Below are the code and all the weights of a small trained network. Each question names an input and a class and asks about switching units off, where a switched-off unit gives its printed mean instead of its output.

import numpy as np


def w(rows, s, z=0):
    codes = np.array(rows[::2]) - 128.0
    scale = np.full(codes.shape[1], s)
    scale[-1] = z or s
    return codes * scale


def f(y):
    return np.maximum(y, 0)


def log_softmax(a):
    a = a - a.max(-1, keepdims=True)
    return a - np.log(np.exp(a).sum(-1, keepdims=True))


def net(x, mask):
    res = np.array(x, float).reshape(1, 3) / 4 @ E
    y = f(res @ A[0][:, :-1].T + A[0][:, -1])
    res = res + np.where(mask, y, B[0][:, -1]) @ B[0][:, :-1]
    return log_softmax(res[-1] @ U[:, :-1].T + U[:, -1])


A, B = {}, {}
E = w([
[231,160,88,44,201,106,226,94,143,75],'x0',
[127,1,95,79,89,32,173,34,34,48],'x1',
[191,147,11,64,99,111,39,191,84,168],'x2',
],0.0076)
A[0] = w([
[129,67,83,116,105,58,111,93,51,101,106],'neuron 0',
[158,95,104,60,118,69,150,72,91,69,192],'neuron 1',
[30,58,176,173,98,108,128,88,91,103,151],'neuron 2',
[151,161,118,122,132,141,96,174,144,161,124],'neuron 3',
[132,126,69,124,88,108,1,185,96,172,175],'neuron 4',
[132,119,82,133,98,126,40,161,100,184,143],'neuron 5',
[106,157,153,158,135,179,122,159,161,164,255],'neuron 6',
[133,124,171,149,152,125,221,42,150,33,117],'neuron 7',
[152,185,97,73,143,166,103,180,148,183,123],'neuron 8',
[165,85,84,60,138,63,167,97,89,69,189],'neuron 9',
],0.0096,0.0043)
B[0] = w([
[123,132,86,77,197,113,144,112,120,56,225],'neuron 0',
[138,103,73,74,107,100,136,104,107,91,249],'neuron 1',
[91,86,199,192,104,89,66,137,83,152,236],'neuron 2',
[144,114,124,131,133,131,70,94,143,170,185],'neuron 3',
[103,212,135,124,61,146,109,189,31,169,238],'neuron 4',
[114,210,126,148,63,150,105,199,61,163,207],'neuron 5',
[147,254,160,164,151,184,136,154,146,152,241],'neuron 6',
[106,131,147,128,44,100,189,136,67,135,237],'neuron 7',
[177,160,134,141,117,149,53,114,137,178,205],'neuron 8',
[152,153,41,52,124,137,187,58,79,42,254],'neuron 9',
],0.0097,0.011)
U = w([
[140,67,97,131,141,142,109,129,161,113,43],'0',
[117,149,170,168,81,140,93,163,108,196,167],'1',
[100,85,130,140,136,107,47,125,110,103,60],'2',
[159,147,126,139,244,165,92,121,247,153,226],'3',
[110,41,136,129,106,94,146,81,121,96,84],'4',
[111,152,147,135,160,149,193,164,163,100,117],'5',
[146,153,24,49,120,127,159,106,104,85,169],'6',
[131,65,107,120,156,126,105,119,168,124,3],'7',
],0.011,0.0024)

Each question gives the input, the list of numbers given to net, and the class t.
The units are the neurons (one row each of A and B). Each row of codes is followed by its name. A weight is (code - 128) times the scale printed after its matrix; where a second scale follows, it is the last column's (A, B and U).
mask holds one flag per neuron, in row order. A switched-off neuron (its flag False) gives its mean, the last column of its row in B, instead of its output. The means were averaged over made-up inputs and are rounded, as every weight is.
A unit's drop is (log p(t) with every unit on - log p(t) with that unit switched off) / (log p(t) with every unit on - log p(t) with every unit switched off).
The circuit of an input: a set's keep is (log p(t) with only the set's units on - log p(t) with every unit switched off) / (log p(t) with every unit on - log p(t) with every unit switched off). Starting from all 10 units, units are removed one at a time, each time the one whose removal leaves the highest keep (on an exact tie, the one counted first), for as long as the keep stays at least 0.8.
circuit, biggest first: the units of the circuit, biggest drop first
unit that matters most: the unit with the biggest drop
top k neurons: the k neurons with the biggest drops, biggest first
drop of u: that unit's drop, to one decimal
input [0,-4,-5], class 5: circuit, biggest first => [neuron 4]
input [2,-2,-5], class 5: top 4 neurons => [neuron 4; neuron 2; neuron 5; neuron 8]
input [7,-3,-6], class 5: top 2 neurons => [neuron 9; neuron 1]
input [-3,-7,-6], class 3: top 2 neurons => [neuron 4; neuron 7]
input [-2,8,-4], class 4: top 3 neurons => [neuron 2; neuron 6; neuron 4]
input [-1,3,-8], class 4: circuit, biggest first => [neuron 4; neuron 6]
input [-5,5,-1], class 4: circuit, biggest first => [neuron 2; neuron 6; neuron 8]
input [4,-4,-5], class 5: top 2 neurons => [neuron 2; neuron 4]
input [-5,3,6], class 1: top 4 neurons => [neuron 4; neuron 5; neuron 9; neuron 1]
input [6,-8,5], class 1: top 2 neurons => [neuron 0; neuron 4]
input [8,-8,-7], class 1: top 2 neurons => [neuron 7; neuron 9]
input [1,0,-4], class 4: top 4 neurons => [neuron 4; neuron 5; neuron 6; neuron 8]
input [-4,3,0], class 2: top 2 neurons => [neuron 6; neuron 7]
input [-5,5,0], class 2: unit that matters most => neuron 2
input [-3,2,1], class 1: top 2 neurons => [neuron 9; neuron 1]
input [2,-3,-3], class 5: top 2 neurons => [neuron 2; neuron 4]
input [6,-5,-2], class 3: drop of neuron 2 => 0.1
input [-1,0,3], class 1: drop of neuron 9 => 0.5
input [-3,8,-5], class 4: drop of neuron 2 => 3.1
input [3,-7,3], class 1: unit that matters most => neuron 0
